Look-ups in named tables: a row name and a column name give one cell, copied from the table.

Table veg
,lotug,vodar,rav
tob,-0.32,-0.28,-0.29
gefubon,-0.14,0.22,-0.08
doz,-0.26,0.68,-0.10
gufufo,-0.14,0.31,-0.08
danuna,-0.21,0.19,-0.12
lak,-0.36,0.02,-0.33
muvusof,-0.04,0.23,-0.06
zag,-0.22,-0.39,-0.26
neku,-0.21,-0.42,-0.24
vov,-0.36,-0.50,-0.19
ludak,-0.29,-0.35,-0.22
nam,-0.18,0.03,0.08
tez,-0.35,-0.66,-0.39

What is the lotug of neku in veg?
-0.21
What is the rav of tob in veg?
-0.29
What is the vodar of lak in veg?
0.02
What is the rav of ludak in veg?
-0.22
What is the lotug of gefubon in veg?
-0.14
What is the lotug of muvusof in veg?
-0.04
What is the vodar of zag in veg?
-0.39
What is the vodar of gefubon in veg?
0.22
What is the lotug of nam in veg?
-0.18
What is the vodar of ludak in veg?
-0.35
What is the rav of danuna in veg?
-0.12
What is the rav of gefubon in veg?
-0.08
Which row has the largest lotug? muvusof

vimamu =
|  | furavod | vogosi | kuz | gizevu | bunamil | bub | gok | libu | momopi | zozubo |
|---|---|---|---|---|---|---|---|---|---|---|
| nuzi | 165 | 243 | 84 | 122 | 157 | 123 | 89 | 134 | 92 | 208 |
| dif | 165 | 174 | 229 | 149 | 178 | 208 | 208 | 214 | 101 | 148 |
| mapofur | 208 | 120 | 123 | 55 | 186 | 123 | 91 | 103 | 111 | 128 |
| naz | 120 | 112 | 157 | 191 | 212 | 149 | 206 | 80 | 177 | 190 |
| darum | 149 | 139 | 150 | 166 | 125 | 165 | 159 | 161 | 154 | 174 |
| tuzali | 209 | 86 | 131 | 136 | 153 | 211 | 164 | 155 | 166 | 170 |
| gasa | 132 | 167 | 109 | 112 | 148 | 131 | 113 | 188 | 156 | 111 |
| favorek | 22 | 121 | 144 | 164 | 148 | 212 | 35 | 184 | 243 | 128 |
| totuv | 94 | 199 | 118 | 206 | 177 | 182 | 98 | 137 | 137 | 241 |
| fofu | 114 | 89 | 139 | 89 | 117 | 92 | 248 | 141 | 179 | 86 |
| mevu | 92 | 186 | 120 | 123 | 205 | 38 | 158 | 119 | 161 | 112 |
| ran | 207 | 161 | 135 | 230 | 158 | 187 | 189 | 184 | 159 | 197 |
| reg | 158 | 149 | 162 | 161 | 152 | 151 | 159 | 160 | 156 | 162 |

What is the libu of darum in vimamu? 161
What is the momopi of mapofur in vimamu? 111
What is the libu of favorek in vimamu? 184
What is the gok of tuzali in vimamu? 164
What is the furavod of nuzi in vimamu? 165
What is the momopi of tuzali in vimamu? 166
Row with the largest momopi: favorek

rapon =
|  | pulima | gulup |
|---|---|---|
| zufozuk | -0.827 | 0.603 |
| datadu | 0.579 | 0.755 |
| les | 0.603 | 0.698 |
| kiv | 0.613 | 0.765 |

What is the pulima of datadu in rapon? 0.579
What is the gulup of zufozuk in rapon? 0.603
What is the pulima of zufozuk in rapon? -0.827
What is the gulup of kiv in rapon? 0.765
What is the gulup of les in rapon? 0.698
What is the pulima of les in rapon? 0.603
What is the gulup of datadu in rapon? 0.755
What is the pulima of kiv in rapon? 0.613

dirip:
	saz	matona
tok	181	190
gifof	105	120
defu	121	205
defek	152	44
suk	171	244
miluko	175	151
bafeg	122	152
dugul	199	105

What is the saz of miluko in dirip?
175
What is the saz of suk in dirip?
171
What is the matona of miluko in dirip?
151
What is the matona of defu in dirip?
205
What is the saz of tok in dirip?
181
What is the saz of bafeg in dirip?
122
What is the saz of dugul in dirip?
199
What is the saz of defu in dirip?
121
What is the matona of gifof in dirip?
120
What is the matona of defek in dirip?
44
What is the matona of suk in dirip?
244
What is the matona of dugul in dirip?
105
What is the matona of bafeg in dirip?
152
What is the saz of defek in dirip?
152
What is the matona of tok in dirip?
190
What is the saz of gifof in dirip?
105

Table kel
	lan	poz	fenuv	nofav	lavaso	raruvi	lofu	rarig	vur	gubal
pozale	86	241	120	84	102	98	99	136	91	68
duveri	85	151	196	125	141	120	63	55	145	100
gamuru	85	130	98	220	109	125	153	115	119	94
boniz	88	94	138	111	162	76	109	131	125	136
nozisa	123	73	121	131	68	136	80	112	100	94
lotiv	88	106	89	152	139	95	240	73	103	90
ran	135	149	81	87	127	93	81	245	105	80
komu	124	69	161	95	144	101	109	108	121	107
tav	69	68	81	137	123	79	90	99	116	171

tav, vur => 116
ran, fenuv => 81
gamuru, vur => 119
nozisa, lofu => 80
boniz, rarig => 131
komu, fenuv => 161
lotiv, lofu => 240
boniz, poz => 94
ran, nofav => 87
boniz, lofu => 109
komu, lofu => 109
nozisa, nofav => 131
lotiv, rarig => 73
pozale, fenuv => 120
komu, lavaso => 144

mefel.tsv
	talemol	rimi	vigi	kar	duv	bov	tar	masarak	valif
sife	-44.7	-36.4	36.4	3.5	39.3	12.7	29.1	21.6	20.2
nez	-18.1	66.8	18.0	-52.3	-16.8	-49.0	24.7	-1.0	-47.3
rok	35.4	65.8	37.1	2.3	20.7	-7.8	57.4	-26.3	39.0
naful	44.6	18.4	-40.9	-48.1	56.0	65.9	-43.4	32.2	41.8
kupi	72.7	-32.6	-18.1	52.5	-25.4	50.1	67.1	-31.5	7.7

tar of kupi = 67.1
tar of rok = 57.4
talemol of naful = 44.6
talemol of nez = -18.1
rimi of kupi = -32.6
kar of sife = 3.5
kar of nez = -52.3
valif of sife = 20.2
kar of kupi = 52.5
duv of nez = -16.8
tar of naful = -43.4
tar of nez = 24.7
bov of naful = 65.9
masarak of naful = 32.2
vigi of kupi = -18.1
valif of nez = -47.3
bov of nez = -49.0
tar of sife = 29.1
rimi of naful = 18.4
Row with the largest bov: naful

nosove =
|  | nunipo | tev | segun | fulepir | rig |
|---|---|---|---|---|---|
| varusuf | 131 | 132 | 133 | 91 | 148 |
| lodok | 121 | 143 | 115 | 125 | 157 |
| tuvik | 133 | 135 | 82 | 117 | 147 |
| gote | 158 | 136 | 125 | 204 | 156 |
| gozufog | 123 | 143 | 120 | 166 | 159 |
| vuf | 111 | 130 | 132 | 157 | 142 |
| radeg | 153 | 144 | 112 | 131 | 150 |
| dimo | 137 | 141 | 120 | 140 | 165 |
| von | 111 | 139 | 135 | 92 | 147 |
| loboga | 163 | 144 | 83 | 85 | 160 |
| baro | 137 | 137 | 76 | 106 | 147 |
| zuf | 140 | 125 | 112 | 126 | 138 |
| vuduf | 109 | 135 | 80 | 124 | 159 |
| teg | 144 | 123 | 57 | 153 | 164 |

fulepir of gote is 204
fulepir of vuduf is 124
segun of zuf is 112
segun of teg is 57
segun of dimo is 120
fulepir of teg is 153
tev of vuf is 130
fulepir of dimo is 140
segun of tuvik is 82
segun of von is 135
nunipo of dimo is 137
rig of dimo is 165
tev of radeg is 144
fulepir of vuf is 157
rig of zuf is 138
fulepir of baro is 106
segun of gote is 125
rig of gote is 156
tev of lodok is 143

